Below is a small trained network, with its code and all its weights. Each question gives an input and a class and asks what happens when units are switched off, that is, made to give their printed mean instead of their output.

import numpy as np


def w(rows, s, z=0):
    codes = np.array(rows[::2]) - 128.0
    scale = np.full(codes.shape[1], s)
    scale[-1] = z or s
    return codes * scale


def norm(h):
    return h / np.sqrt((h * h).mean(-1, keepdims=True) + 1e-5)


def f(y):
    return y / 2 * (1 + np.tanh(0.7978845608 * (y + 0.044715 * y**3)))


def log_softmax(a):
    a = a - a.max(-1, keepdims=True)
    return a - np.log(np.exp(a).sum(-1, keepdims=True))


def net(x, mask):
    res = np.array(x, float).reshape(1, 2) / 4 @ E
    u = 0
    for l in range(2):
        y = f(norm(res) @ A[l][:, :-1].T + A[l][:, -1])
        res = res + np.where(mask[u : u + 12], y, B[l][:, -1]) @ B[l][:, :-1]
        u += 12
    return log_softmax(norm(res)[-1] @ U[:, :-1].T + U[:, -1])


A, B = {}, {}
E = w([
[84,157,178,100,242,207,113,68,82,79,91,54],'x0',
[191,124,173,121,36,144,254,94,127,134,186,87],'x1',
],0.0012)
A[0] = w([
[99,115,94,138,148,138,130,116,94,115,116,157,35],'0.n0',
[159,121,152,104,54,141,161,131,109,160,204,134,43],'0.n1',
[46,185,137,127,216,136,57,133,66,111,76,79,118],'0.n2',
[75,138,25,157,128,40,42,252,193,142,105,193,205],'0.n3',
[182,137,158,187,67,139,184,105,105,176,171,109,65],'0.n4',
[111,78,41,220,72,16,54,241,239,177,109,221,85],'0.n5',
[21,196,148,74,238,191,31,111,80,63,11,53,6],'0.n6',
[104,176,197,65,190,198,184,43,16,89,105,35,16],'0.n7',
[163,146,179,85,162,203,135,47,65,88,98,48,47],'0.n8',
[111,185,170,110,163,188,132,62,42,124,150,57,114],'0.n9',
[190,42,96,170,23,105,227,145,161,237,220,151,107],'0.n10',
[220,60,210,114,54,151,233,48,123,154,237,121,146],'0.n11',
],0.0021,0.0017)
B[0] = w([
[101,62,118,152,102,212,145,134,133,186,84,130,111],'0.n0',
[192,147,135,176,124,208,166,84,84,211,77,175,141],'0.n1',
[149,123,123,197,39,96,132,60,78,197,118,110,195],'0.n2',
[2,71,61,117,232,96,76,197,202,5,151,137,240],'0.n3',
[132,65,147,151,98,193,155,125,145,139,167,133,150],'0.n4',
[19,156,111,78,238,75,137,245,225,21,98,86,255],'0.n5',
[163,132,99,205,81,149,104,65,61,233,84,140,240],'0.n6',
[89,110,173,55,120,145,165,237,212,44,123,116,213],'0.n7',
[89,138,150,90,152,103,171,190,204,59,114,113,178],'0.n8',
[78,149,141,90,141,75,155,212,154,74,145,93,180],'0.n9',
[175,168,178,180,70,193,126,30,27,198,65,72,241],'0.n10',
[141,46,136,209,38,240,155,112,100,182,168,124,229],'0.n11',
],0.0024,0.0035)
A[1] = w([
[183,191,19,109,97,112,39,37,34,212,97,194,35],'1.n0',
[239,78,149,129,106,179,95,22,33,240,174,162,25],'1.n1',
[173,161,29,226,178,93,43,45,40,205,101,226,2],'1.n2',
[61,60,94,252,163,204,73,143,75,102,142,197,131],'1.n3',
[245,125,138,151,93,159,104,43,52,209,118,159,147],'1.n4',
[66,192,61,171,231,144,9,146,117,96,46,181,43],'1.n5',
[173,81,152,53,137,161,211,171,205,61,209,164,31],'1.n6',
[235,68,135,84,72,208,198,114,130,170,239,190,37],'1.n7',
[139,170,169,48,209,100,125,152,172,62,165,122,81],'1.n8',
[98,205,128,58,186,112,174,200,178,71,75,125,102],'1.n9',
[72,39,116,214,84,217,159,85,82,172,146,111,131],'1.n10',
[87,203,133,87,171,20,70,93,89,115,76,64,117],'1.n11',
],0.0033,0.0024)
B[1] = w([
[144,115,68,140,198,70,35,86,157,119,143,21,174],'1.n0',
[181,45,200,200,98,141,204,57,98,206,223,229,206],'1.n1',
[185,188,51,182,198,101,60,84,108,177,65,3,183],'1.n2',
[209,213,135,144,141,182,181,155,145,145,96,123,198],'1.n3',
[123,50,174,134,92,152,145,76,88,94,195,201,229],'1.n4',
[168,58,166,123,80,149,128,57,116,138,189,97,242],'1.n5',
[103,96,154,107,98,194,108,127,174,82,159,16,165],'1.n6',
[106,108,149,117,123,15,57,83,111,159,129,111,191],'1.n7',
[182,98,28,166,122,184,43,142,143,98,180,162,167],'1.n8',
[164,117,134,149,139,82,115,41,78,220,131,179,223],'1.n9',
[134,160,69,124,205,126,123,166,197,117,94,160,254],'1.n10',
[100,177,177,63,91,76,187,193,108,125,114,198,202],'1.n11',
],0.0035)
U = w([
[232,248,68,16,43,215,89,222,36,45,221,234,4],'0',
[49,26,248,25,24,225,199,213,225,35,232,6,214],'1',
[44,234,238,25,36,25,210,188,33,185,23,130,207],'2',
[235,22,224,242,43,234,241,27,77,235,234,249,251],'3',
[23,34,23,69,237,17,25,226,225,28,223,233,251],'4',
[215,220,29,211,221,22,21,22,34,238,41,26,232],'5',
[222,227,33,220,203,234,228,225,216,143,58,233,51],'6',
[137,216,75,25,118,226,86,122,3,91,170,185,4],'7',
],0.0042,0.0033)

Each question gives the input, the list of numbers given to net, and the class t.
The units are the neurons (one row each of A and B). Each row of codes is followed by its name. A weight is (code - 128) times the scale printed after its matrix; where a second scale follows, it is the last column's (A, B and U).
mask holds one flag per neuron, layer by layer. A switched-off neuron (its flag False) gives its mean, the last column of its row in B, instead of its output. The means were averaged over made-up inputs and are rounded, as every weight is.
A unit's drop is (log p(t) with every unit on - log p(t) with that unit switched off) / (log p(t) with every unit on - log p(t) with every unit switched off).
The circuit of an input: a set's keep is (log p(t) with only the set's units on - log p(t) with every unit switched off) / (log p(t) with every unit on - log p(t) with every unit switched off). Starting from the 12 units with the biggest drops (on a tie, the unit counted first), units are removed one at a time, each time the one whose removal leaves the highest keep (on an exact tie, the one counted first), for as long as the keep stays at least 0.8.
units of the circuit, in order: the units of the circuit, biggest drop first
k most important neurons: the k neurons with the biggest drops, biggest first
top k neurons in layer l: the k neurons of layer l with the biggest drops, biggest first
drop of u: that unit's drop, to one decimal
input [-7,-1], class 4: units of the circuit, in order : 0.n5
input [1,-1], class 5: units of the circuit, in order : 0.n6, 1.n2
input [0,-6], class 5: top 2 neurons in layer 1 : 1.n5, 1.n3
input [2,5], class 1: 2 most important neurons : 0.n6, 0.n7
input [0,-8], class 5: units of the circuit, in order : 0.n7, 1.n2
input [0,-4], class 5: top 4 neurons in layer 0 : 0.n7, 0.n6, 0.n2, 0.n8
input [7,-2], class 2: 2 most important neurons : 0.n7, 0.n11
input [2,-1], class 5: 3 most important neurons : 0.n5, 0.n6, 0.n2
input [6,2], class 1: 3 most important neurons : 0.n7, 0.n10, 1.n6
input [3,1], class 1: 3 most important neurons : 0.n7, 0.n10, 1.n6
input [-5,-1], class 4: top 2 neurons in layer 0 : 0.n5, 0.n3
input [0,-7], class 5: top 2 neurons in layer 1 : 1.n5, 1.n3
input [5,2], class 1: top 2 neurons in layer 0 : 0.n7, 0.n10
input [8,3], class 1: units of the circuit, in order : 0.n7
input [-7,1], class 6: 2 most important neurons : 0.n10, 0.n5
input [0,-1], class 5: top 4 neurons in layer 0 : 0.n7, 0.n6, 0.n2, 0.n8
input [7,1], class 2: 2 most important neurons : 0.n6, 0.n3
input [4,-1], class 2: 2 most important neurons : 0.n7, 0.n11
input [-8,-2], class 4: 2 most important neurons : 0.n5, 0.n3
input [4,8], class 1: top neuron in layer 0 : 0.n6
input [-8,-3], class 4: drop of 0.n5 : 0.2
